Below are the code and all the weights of a small trained network. Each question names an input and a class and asks about switching units off, where a switched-off unit gives its printed mean instead of its output.

import numpy as np


def w(rows, s, z=0):
    codes = np.array(rows[::2]) - 128.0
    scale = np.full(codes.shape[1], s)
    scale[-1] = z or s
    return codes * scale


def f(y):
    return np.maximum(y, 0)


def log_softmax(a):
    a = a - a.max(-1, keepdims=True)
    return a - np.log(np.exp(a).sum(-1, keepdims=True))


def net(x, mask):
    res = np.array(x, float).reshape(1, 5) / 4 @ E
    y = f(res @ A[0][:, :-1].T + A[0][:, -1])
    res = res + np.where(mask, y, B[0][:, -1]) @ B[0][:, :-1]
    return log_softmax(res[-1] @ U[:, :-1].T + U[:, -1])


A, B = {}, {}
E = w([
[126,125,197,155,154,31,99,105,90],'x0',
[132,175,142,149,109,123,23,223,101],'x1',
[136,161,218,95,62,166,150,129,204],'x2',
[62,244,101,63,143,101,125,139,158],'x3',
[172,147,107,121,218,119,59,76,194],'x4',
],0.011)
A[0] = w([
[111,71,14,120,163,144,192,38,150,175],'neuron 0',
[95,180,146,60,175,25,150,100,165,2],'neuron 1',
[179,140,239,85,131,96,68,121,167,213],'neuron 2',
[103,115,163,74,45,183,195,92,211,114],'neuron 3',
[115,164,36,99,148,196,201,77,191,203],'neuron 4',
[201,187,230,95,75,1,74,114,125,159],'neuron 5',
[77,75,67,126,125,142,163,138,71,167],'neuron 6',
[112,28,119,225,64,92,118,113,47,188],'neuron 7',
[203,32,149,214,177,104,28,80,124,156],'neuron 8',
[123,52,104,196,131,90,178,24,86,169],'neuron 9',
[130,132,84,225,164,184,142,48,174,254],'neuron 10',
[164,214,136,66,110,161,79,216,112,232],'neuron 11',
[171,40,198,103,75,136,164,154,93,224],'neuron 12',
[23,148,75,105,152,143,166,49,172,166],'neuron 13',
[61,56,77,190,133,130,186,92,63,175],'neuron 14',
[101,170,66,80,167,100,9,152,126,142],'neuron 15',
],0.0092,0.0054)
B[0] = w([
[200,91,64,161,113,61,86,53,96,225],'neuron 0',
[112,186,147,1,191,83,178,123,70,182],'neuron 1',
[106,186,205,147,165,169,164,100,192,220],'neuron 2',
[125,98,111,89,102,165,229,147,138,228],'neuron 3',
[113,98,21,71,88,122,159,37,88,234],'neuron 4',
[136,226,158,173,187,181,128,133,161,226],'neuron 5',
[147,114,76,183,137,94,132,151,58,187],'neuron 6',
[185,98,207,133,151,95,92,215,42,239],'neuron 7',
[203,48,214,53,179,61,53,101,200,250],'neuron 8',
[174,94,151,131,215,49,146,145,71,223],'neuron 9',
[137,90,107,85,90,52,148,98,165,210],'neuron 10',
[50,152,69,131,93,172,122,195,195,241],'neuron 11',
[80,124,192,201,73,199,162,148,131,234],'neuron 12',
[152,156,80,34,158,107,155,67,79,210],'neuron 13',
[127,96,106,149,146,63,183,159,35,209],'neuron 14',
[160,165,60,90,142,81,67,205,185,221],'neuron 15',
],0.01,0.013)
U = w([
[135,75,101,111,19,241,237,132,154,142],'0',
[45,240,147,52,175,96,195,61,67,255],'1',
[110,231,223,222,164,173,137,102,147,134],'2',
[94,105,160,182,34,183,90,193,65,57],'3',
[125,67,151,214,169,77,118,176,16,64],'4',
[152,45,209,120,189,89,30,56,215,99],'5',
[69,219,23,98,130,78,9,255,185,166],'6',
[121,103,2,105,118,89,110,28,91,24],'7',
],0.0095,0.0075)

Each question gives the input, the list of numbers given to net, and the class t.
The units are the neurons (one row each of A and B). Each row of codes is followed by its name. A weight is (code - 128) times the scale printed after its matrix; where a second scale follows, it is the last column's (A, B and U).
mask holds one flag per neuron, in row order. A switched-off neuron (its flag False) gives its mean, the last column of its row in B, instead of its output. The means were averaged over made-up inputs and are rounded, as every weight is.
A unit's drop is (log p(t) with every unit on - log p(t) with that unit switched off) / (log p(t) with every unit on - log p(t) with every unit switched off).
The circuit of an input: a set's keep is (log p(t) with only the set's units on - log p(t) with every unit switched off) / (log p(t) with every unit on - log p(t) with every unit switched off). Starting from the 12 units with the biggest drops (on a tie, the unit counted first), units are removed one at a time, each time the one whose removal leaves the highest keep (on an exact tie, the one counted first), for as long as the keep stays at least 0.8.
units of the circuit, in order: the units of the circuit, biggest drop first
most important unit: the unit with the biggest drop
top k neurons: the k neurons with the biggest drops, biggest first
drop of u: that unit's drop, to one decimal
input [-8,7,5,-8,-8], class 3: units of the circuit, in order	neuron 7; neuron 12
input [-3,-3,-2,-3,8], class 7: top 2 neurons	neuron 4; neuron 0
input [-1,3,3,0,2], class 6: most important unit	neuron 12
input [1,-1,-5,8,1], class 6: top 3 neurons	neuron 15; neuron 2; neuron 3
input [0,8,-2,-4,-7], class 3: top 2 neurons	neuron 9; neuron 12
input [0,-6,-8,3,-3], class 7: top 2 neurons	neuron 0; neuron 13
input [4,-1,-6,8,5], class 6: top 2 neurons	neuron 15; neuron 3
input [6,-4,7,0,-8], class 2: top 2 neurons	neuron 5; neuron 4
input [-6,4,4,-7,-8], class 3: top 2 neurons	neuron 7; neuron 4
input [-3,3,3,-4,-6], class 3: top 2 neurons	neuron 7; neuron 4
input [3,-5,7,-1,-7], class 0: drop of neuron 3	0.7
input [-3,0,7,4,-4], class 0: drop of neuron 15	0.0
input [0,-8,-1,2,-6], class 7: drop of neuron 4	0.2
input [-3,-8,7,0,4], class 7: units of the circuit, in order	neuron 4
